Rows, each with its class:
-33 144 -17 -83 -152 175 -10 -5 -166 657 14 -146 -200 -105 -6 -100 194 -75 -42 8 802 -175 -39 155 -22 29 71 25 -189 -36 -> PR
68 -21 -66 -139 -228 -70 -130 -18 19 62 -62 29 224 58 -22 180 -245 1 -25 -75 -1 -61 59 36 -7 55 -186 -26 172 32 -> QH
-60 77 39 -57 106 -9 12 -121 -36 476 84 -184 -160 -19 15 -4 -251 -104 -79 -5 329 -111 1 5 43 -17 -35 -20 -82 17 -> PR
-120 31 10 -182 164 -25 -251 -27 -47 288 105 -52 -118 19 -61 -36 -59 -6 -44 -32 -29 -155 -11 1 -23 -57 -53 48 -105 32 -> PR
-124 7 -11 10 128 -8 7 25 -7 231 122 -259 -150 -77 40 -120 -21 -22 -15 -10 150 -111 -41 -53 -22 -18 -42 -25 -80 53 -> PR
9 19 112 -70 -28 -80 60 -39 -23 188 83 -105 26 -7 16 -225 -60 63 -47 -85 -24 -114 27 -37 42 -6 -17 -59 72 11 -> QH
-13 38 -80 -84 -1 7 27 36 -102 282 -65 -71 -187 -41 -22 -61 -191 -33 -199 70 -34 -24 121 -12 -58 -17 48 -34 -22 -7 -> Rd
-26 70 118 26 118 43 207 -35 5 370 46 -203 22 -27 23 -59 -370 -26 17 64 259 -88 -21 22 -17 -55 320 40 -40 30 -> PR
11 -143 23 -64 -85 21 1 15 -76 194 131 -53 -73 17 51 20 -189 -13 -35 -44 -238 -120 30 -26 3 -62 -150 -32 98 22 -> QH
1 -51 -69 -66 -15 -15 -1 -71 -45 245 -18 -67 -205 -25 3 -117 -51 -17 -54 142 245 -176 -3 -83 -9 -31 -55 10 -48 2 -> QH
-3 -94 5 -91 -42 12 -21 -5 -99 84 33 -105 79 50 -15 -130 20 88 -89 -75 18 -113 -57 -36 33 -158 -99 -33 79 6 -> QH
9 -28 28 -132 -26 49 -114 -31 -4 294 77 -101 -33 -36 33 -10 -302 10 -4 1 -65 -123 65 7 0 -33 -125 -54 1 31 -> QH
41 -41 0 -75 -66 131 -33 -11 29 199 -12 -74 -101 -14 34 -165 9 9 12 -21 163 -28 50 -105 -20 -158 -62 -29 59 -97 -> QH
-81 60 -29 -101 -162 120 17 14 -3 511 -126 -37 -289 22 31 157 -451 -96 -15 -59 435 -95 -49 -3 21 -23 -54 -12 -14 -49 -> QH
-80 6 13 -195 32 15 -61 27 -99 391 95 -95 -139 -16 105 -8 -408 -4 -207 -30 -268 -258 55 5 -30 -120 -158 -70 40 -8 -> QH
-8 35 56 -158 7 -78 9 -30 -38 323 6 -142 -114 -49 46 -171 -104 52 71 -61 44 -197 28 41 -9 -74 -48 -14 68 0 -> QH
-13 38 -2 -119 54 -56 -27 51 24 308 -58 -135 -174 -114 3 -217 -58 -64 -31 -31 438 5 25 -47 50 16 85 12 -133 -18 -> QH
5 13 51 -71 -59 -16 23 -14 -33 162 74 -109 -49 -25 40 -72 -4 63 -17 -50 42 -106 6 -49 -11 -82 -56 -12 -51 -67 -> QH
2 24 61 -103 1 -29 5 48 -40 303 -11 -101 -92 129 80 -104 -60 6 45 -12 141 -188 12 14 -37 7 -44 -304 1 -14 -> QH
-30 -7 65 -67 28 -4 -38 -21 -68 747 188 -169 -48 34 42 58 -443 -31 39 -42 44 -345 96 6 6 -83 -86 -101 12 58 -> PR
-58 6 233 -35 98 67 -21 -44 -53 337 189 -221 -50 -52 -27 -285 13 83 50 -70 193 -223 -6 -1 -18 -44 -52 4 -34 44 -> PR
-11 -208 -21 -115 -132 -76 -3 -4 -72 218 -119 -21 -119 13 115 180 -22 -3 -66 -13 119 -136 -12 72 13 -15 -95 -20 -7 -63 -> QH
16 63 -43 18 10 -77 32 -15 -54 138 16 -50 27 60 -54 16 -11 -25 14 -87 178 -27 34 -13 -28 -36 32 -18 -37 -80 -> Rd
-20 49 -2 114 34 17 28 -7 63 90 201 -75 136 13 -45 84 -75 -31 -37 6 -284 -111 84 -101 -72 56 -85 -17 122 5 -> PR
-16 -31 -5 -30 52 0 58 -21 -29 287 -23 -86 -136 -34 -84 -92 49 -12 -51 25 502 -94 5 -14 12 -13 42 33 -121 -94 -> PR
141 50 180 -95 -66 40 -17 22 -60 5 34 -52 121 3 7 -170 18 12 46 31 20 -81 37 -13 1 53 53 -16 117 -58 -> QH
-55 -44 -55 -116 52 -22 -12 -19 11 262 31 -69 -192 95 82 -163 95 -89 8 -74 34 -220 0 -6 37 -148 -127 -60 20 -64 -> QH
-43 -16 86 -207 -21 -14 10 -10 7 209 -16 -63 -148 -4 -14 -24 4 17 -53 -16 76 -103 6 -51 -8 24 -77 32 -6 -10 -> QH
33 -16 -42 -106 -76 -12 26 -4 -40 12 -37 26 -20 12 28 -145 93 -16 -1 -85 -21 -108 -9 11 -34 -19 -39 107 19 -6 -> QH

Rows, each with its class:
-40 -7 2 37 12 -54 -49 -29 -7 -7 -21 19 15 56 36 54 53 -19 -13 22 -32 -2 2 112 21 -45 -75 -25 35 22 -> <90>
9 -20 -13 -13 55 -29 -53 -21 -33 8 0 -8 28 2 9 -45 10 -17 31 -1 -22 -16 -22 10 3 -56 -50 -21 -46 13 -> <80>
6 -50 -13 15 76 -20 19 -25 -47 14 -6 -28 -27 -25 21 50 21 -21 -14 -38 -51 -19 -18 91 17 7 -68 -36 32 40 -> <90>
-28 -4 -31 16 83 -46 -38 -49 -54 29 2 10 -4 11 22 7 -37 -34 21 -13 -57 5 49 41 13 -6 -31 -66 -18 -6 -> <80>
58 -45 -68 61 -54 14 -131 0 -17 46 35 32 -83 58 25 13 -18 -25 -31 -24 -23 -35 -61 55 43 20 -17 -60 -10 17 -> <90>
